Below is a small trained network, with its code and all its weights. Each question gives an input and a class and asks what happens when units are switched off, that is, made to give their printed mean instead of their output.

import numpy as np


def w(rows, s, z=0):
    codes = np.array(rows[::2]) - 128.0
    scale = np.full(codes.shape[1], s)
    scale[-1] = z or s
    return codes * scale


def norm(h):
    return h / np.sqrt((h * h).mean(-1, keepdims=True) + 1e-5)


def f(y):
    return np.maximum(y, 0)


def log_softmax(a):
    a = a - a.max(-1, keepdims=True)
    return a - np.log(np.exp(a).sum(-1, keepdims=True))


def net(x, mask):
    res = np.array(x, float).reshape(1, 5) / 4 @ E
    u = 0
    for l in range(3):
        y = f(norm(res) @ A[l][:, :-1].T + A[l][:, -1])
        res = res + np.where(mask[u : u + 4], y, B[l][:, -1]) @ B[l][:, :-1]
        u += 4
    return log_softmax(norm(res)[-1] @ U[:, :-1].T + U[:, -1])


A, B = {}, {}
E = w([
[159,178,170,133,231,82],'x0',
[85,123,178,134,165,254],'x1',
[141,95,178,32,138,192],'x2',
[56,103,17,102,100,150],'x3',
[72,139,145,108,194,45],'x4',
],0.0087)
A[0] = w([
[146,149,51,88,188,2,242],'0.n1',
[96,76,134,153,22,126,95],'0.n2',
[190,124,216,229,222,147,196],'0.n3',
[50,51,239,22,216,116,5],'0.n4',
],0.007,0.003)
B[0] = w([
[94,149,183,188,71,101,254],'0.n1',
[20,113,65,141,155,165,176],'0.n2',
[126,172,143,230,89,69,228],'0.n3',
[122,150,157,119,250,166,189],'0.n4',
],0.012,0.0069)
A[1] = w([
[65,178,62,248,70,231,236],'1.n1',
[229,95,145,140,177,173,163],'1.n2',
[130,76,76,110,64,253,64],'1.n3',
[122,147,144,137,183,162,2],'1.n4',
],0.0077,0.0044)
B[1] = w([
[60,90,116,62,59,135,249],'1.n1',
[144,153,157,142,140,45,146],'1.n2',
[95,84,63,10,76,186,169],'1.n3',
[110,76,81,80,170,147,134],'1.n4',
],0.011,0.012)
A[2] = w([
[24,117,195,45,225,168,170],'2.n1',
[76,189,215,145,116,255,112],'2.n2',
[116,153,154,57,220,109,2],'2.n3',
[210,60,147,102,81,10,107],'2.n4',
],0.0079,0.0039)
B[2] = w([
[208,51,117,98,248,206,254],'2.n1',
[190,89,64,124,91,60,195],'2.n2',
[118,78,225,138,203,148,159],'2.n3',
[33,85,115,153,1,191,184],'2.n4',
],0.0093,0.006)
U = w([
[146,58,169,119,211,125,148],'0',
[217,192,99,69,82,124,2],'1',
[74,156,113,239,52,1,246],'2',
[56,38,71,38,66,198,237],'3',
[174,187,218,153,133,81,26],'4',
],0.0099,0.0061)

Each question gives the input, the list of numbers given to net, and the class t.
The units are the neurons (one row each of A and B). Each row of codes is followed by its name. A weight is (code - 128) times the scale printed after its matrix; where a second scale follows, it is the last column's (A, B and U).
mask holds one flag per neuron, layer by layer. A switched-off neuron (its flag False) gives its mean, the last column of its row in B, instead of its output. The means were averaged over made-up inputs and are rounded, as every weight is.
A unit's drop is (log p(t) with every unit on - log p(t) with that unit switched off) / (log p(t) with every unit on - log p(t) with every unit switched off).
The circuit of an input: a set's keep is (log p(t) with only the set's units on - log p(t) with every unit switched off) / (log p(t) with every unit on - log p(t) with every unit switched off). Starting from all 12 units, units are removed one at a time, each time the one whose removal leaves the highest keep (on an exact tie, the one counted first), for as long as the keep stays at least 0.8.
circuit, biggest first: the units of the circuit, biggest drop first
k most important neurons: the k neurons with the biggest drops, biggest first
k most important neurons of layer l: the k neurons of layer l with the biggest drops, biggest first
drop when u is switched off: that unit's drop, to one decimal
input [2,7,1,-7,-8], class 2: most important neuron of layer 0 -> [0.n3]
input [2,-7,8,7,4], class 0: 4 most important neurons -> [0.n3, 0.n4, 1.n1, 2.n1]
input [5,4,-2,6,6], class 0: circuit, biggest first -> [2.n1, 0.n4, 1.n3]
input [6,-6,7,0,-1], class 4: circuit, biggest first -> [1.n1, 0.n1]
input [-3,-1,-1,-7,-8], class 2: 2 most important neurons of layer 1 -> [1.n3, 1.n2]
input [-1,3,0,-6,3], class 4: 3 most important neurons -> [0.n4, 0.n3, 0.n1]
input [3,-1,2,2,8], class 0: 3 most important neurons -> [0.n4, 2.n1, 0.n3]
input [-2,-4,6,-8,1], class 4: 2 most important neurons -> [0.n4, 1.n1]
input [-2,2,2,6,7], class 0: 2 most important neurons -> [0.n4, 2.n1]
input [3,-4,6,8,5], class 0: 2 most important neurons -> [1.n1, 0.n4]
input [1,-1,4,-7,-3], class 2: 2 most important neurons -> [0.n3, 2.n1]
input [-3,-3,3,-6,-4], class 2: 2 most important neurons -> [2.n1, 1.n3]
input [-2,7,-1,-7,2], class 2: 3 most important neurons -> [0.n3, 2.n2, 1.n3]
input [2,-1,-1,2,2], class 2: most important neuron -> [0.n1]
input [-1,7,7,-3,-1], class 0: drop when 0.n4 is switched off -> 0.1
input [7,8,-5,-1,-6], class 2: drop when 0.n3 is switched off -> 0.9
input [2,6,-1,-3,-5], class 2: drop when 0.n3 is switched off -> 0.7
